[128 = 0]
[126 144  92 119 132 141 149 158 151 124 155 176 155 136 108 149 147 138
 120 136 136 104 104 103 111 123 139 121 140 127 136 139 143 142 127 146
 170 140 132 167 105 157 225 224 124 133 142 136 177 146 146 119 116 116
 108 141] : <19>
[115 132 117 115 125 129 145 133 128 127 141 137 155 132 123 136 130 148
 155 135 118 120 129 129 124 131 139 126 132 123 116 132 128 138 133 138
 173 135 132 132 119 184 175 187 118 131 126 134 149 133 134 113 113 132
 125 148] : <19>
[127 114 114 126 124 130 123 132 124 130 132 113 126 130 122 120 128 131
 147 127 143 112 134 132 126 122 143 132 104 133 119 135 119 130 134 132
 145 121 132 111 139 199 107 148 122 127 121 130 140 123 135 120 127 150
 130 142] : <19>
[115 132 134 130 124 132 132 129 128 132 138 155 150 137 122 112 132 137
 134 134  98 105 176 134 132 125 122 128 130 122 111 138 132 137 143 148
 155 128 133 116 139 147 122 135 116 132 105 129 128 154 126 130 113 135
 125 144] : <22>
[123 126  91 109 124 134 131 137 131 128 147 129 139 137 109 144 125 123
 163 127 144 112 109 134 118 133 156 125 114 126 137 139 121 131 136 131
 180 135 135 136 116 238 172 212 113 131 128 136 175 127 136 108 126 148
 120 147] : <19>
[115 127 161 129 128 124 132 121 131 131 131 144 142 127 134 125 132 139
 130 132 103 132 151 110 133 125 111 128 144 125 117 130 134 130 122 142
 135 130 127 139 134  73 136 102 133 127 112 117 121 145 132 124 120 122
 127 127] : <22>
[135 126  72 138 127 137 153 145 123 120 164 135 152 139 105 166 119 123
 154 123 164 117  59 115 107 136 173 111 127 128 136 138 121 136 128 118
 182 148 129 176  82 232 248 252 121 127 166 129 202 109 141 103 126 140
 121 136] : <19>
[118 129 159 132 129 136 134 128 128 139 126 170 144 128 124 101 144 146
 110 140  96  88 194 128 140 122 107 133 125 124 109 138 137 134 151 164
 155 116 137 108 164 125  93 124 122 131  86 131 115 166 130 142 114 136
 124 145] : <22>
[130 136  89 115 127 140 139 142 119 124 149 144 136 138 108 144 122 133
 120 121 153 108  98 110 119 130 153 119 127 130 135 136 134 137 124 130
 154 147 129 153 102 176 200 216 118 117 148 130 173 125 140 121 122 132
 119 135] : <19>
[118 134 158 133 132 120 132 119 126 119 123 128 141 125 144 131 129 134
 136 130 107 155 127 137 130 130 110 125 148 123 126 125 122 127 126 129
 120 129 127 153 120  66 143  83 139 105 134 121 111 133 123 136 120 106
 124 116] : <22>
[103 152 179 138 133 124 156 124 149 125 134 214 175 128 135 117 152 155
  85 149  76 120 157 104 144 128  78 127 180 122 114 143 155 152 135 167
 129 131 129 188 121   4 189 104 137 130 111 128 110 177 133 149 101  78
 118 116] : <22>
[124 133 131 123 129 121 133 119 131 113  92 105 123 136 136 142 101 125
 139 128 134 165  94 129 131 137 129 130 139 129 164 122 122 122 113 112
 119 137 124 152 112 102 157 106 139 128 156 128 128 108 132 122 129 113
 131 115] : <22>
[120 136 150 131 126 129 133 118 134 135 130 160 153 133 135 117 135 141
 112 132  99 117 165 127 136 123 105 129 140 127 111 135 135 137 141 147
 130 130 134 129 133  89 128 115 125 125 111 131 137 149 128 153 115 117
 124 131] : <22>
[133 138 130 127 131 127 150 126 131 117 128 135 127 129 130 139 133 126
  93 131 143 135  90 106 126 131 113 124 183 130 141 122 154 130 118 120
 101 100 120 161 106  48 175 131 129 124 149 124 129 121 133 135 131  94
 122 107] : <19>
[116 136 140 121 130 131 142 130 130 125 140 162 153 126 128 130 140 136
 107 138 110 116 132 110 130 122 115 124 146 120 125 135 148 135 132 148
 136 140 123 165 113  71 182 150 132 127 129 126 141 148 134 134 119 107
 123 127] : <19>
[110 126 134 125 120 129 112 129 131 135 149 135 144 144 106 116 122 135
 180 130  99 116 180 150 136 132 137 131 110 126 103 141 114 124 148 142
 189 126 137 104 146 233 103 150 110 133  92 143 136 144 123 117 119 157
 129 157] : <22>
[126 128 166 146 123 121 128 114 124 133 112 134 140 124 144 100 138 132
 103 140  99 137 168 130 144 127  90 132 141 129 118 123 127 127 131 132
  96 119 126 108 156  42  81  55 134 129 104 123  85 145 115 150 123 115
 133 120] : <19>
[122 141 123 122 127 129 136 133 125 122 136 145 147 131 121 132 127 133
 121 134 123 133 109 117 121 124 130 127 139 123 128 130 132 134 126 138
 144 136 128 154 113 121 174 156 127 116 136 129 145 133 136 126 122 120
 124 124] : <19>
[117 138 135 134 123 131 130 123 128 134 142 159 156 133 128 121 135 143
 125 140 103 110 152 126 123 124 116 127 141 121 115 136 138 136 138 141
 167 135 130 148 132 104 163 143 123 129 111 130 133 150 135 129 117 124
 128 136] : <22>
[119 129 150 120 128 125 127 119 135 131 132 145 146 133 133 118 141 140
 139 132 101 120 163 138 136 122 115 133 133 120 111 124 125 127 140 146
 149 120 131 122 138 110 120 109 122 135 109 130 119 152 126 133 116 123
 129 136] : <22>
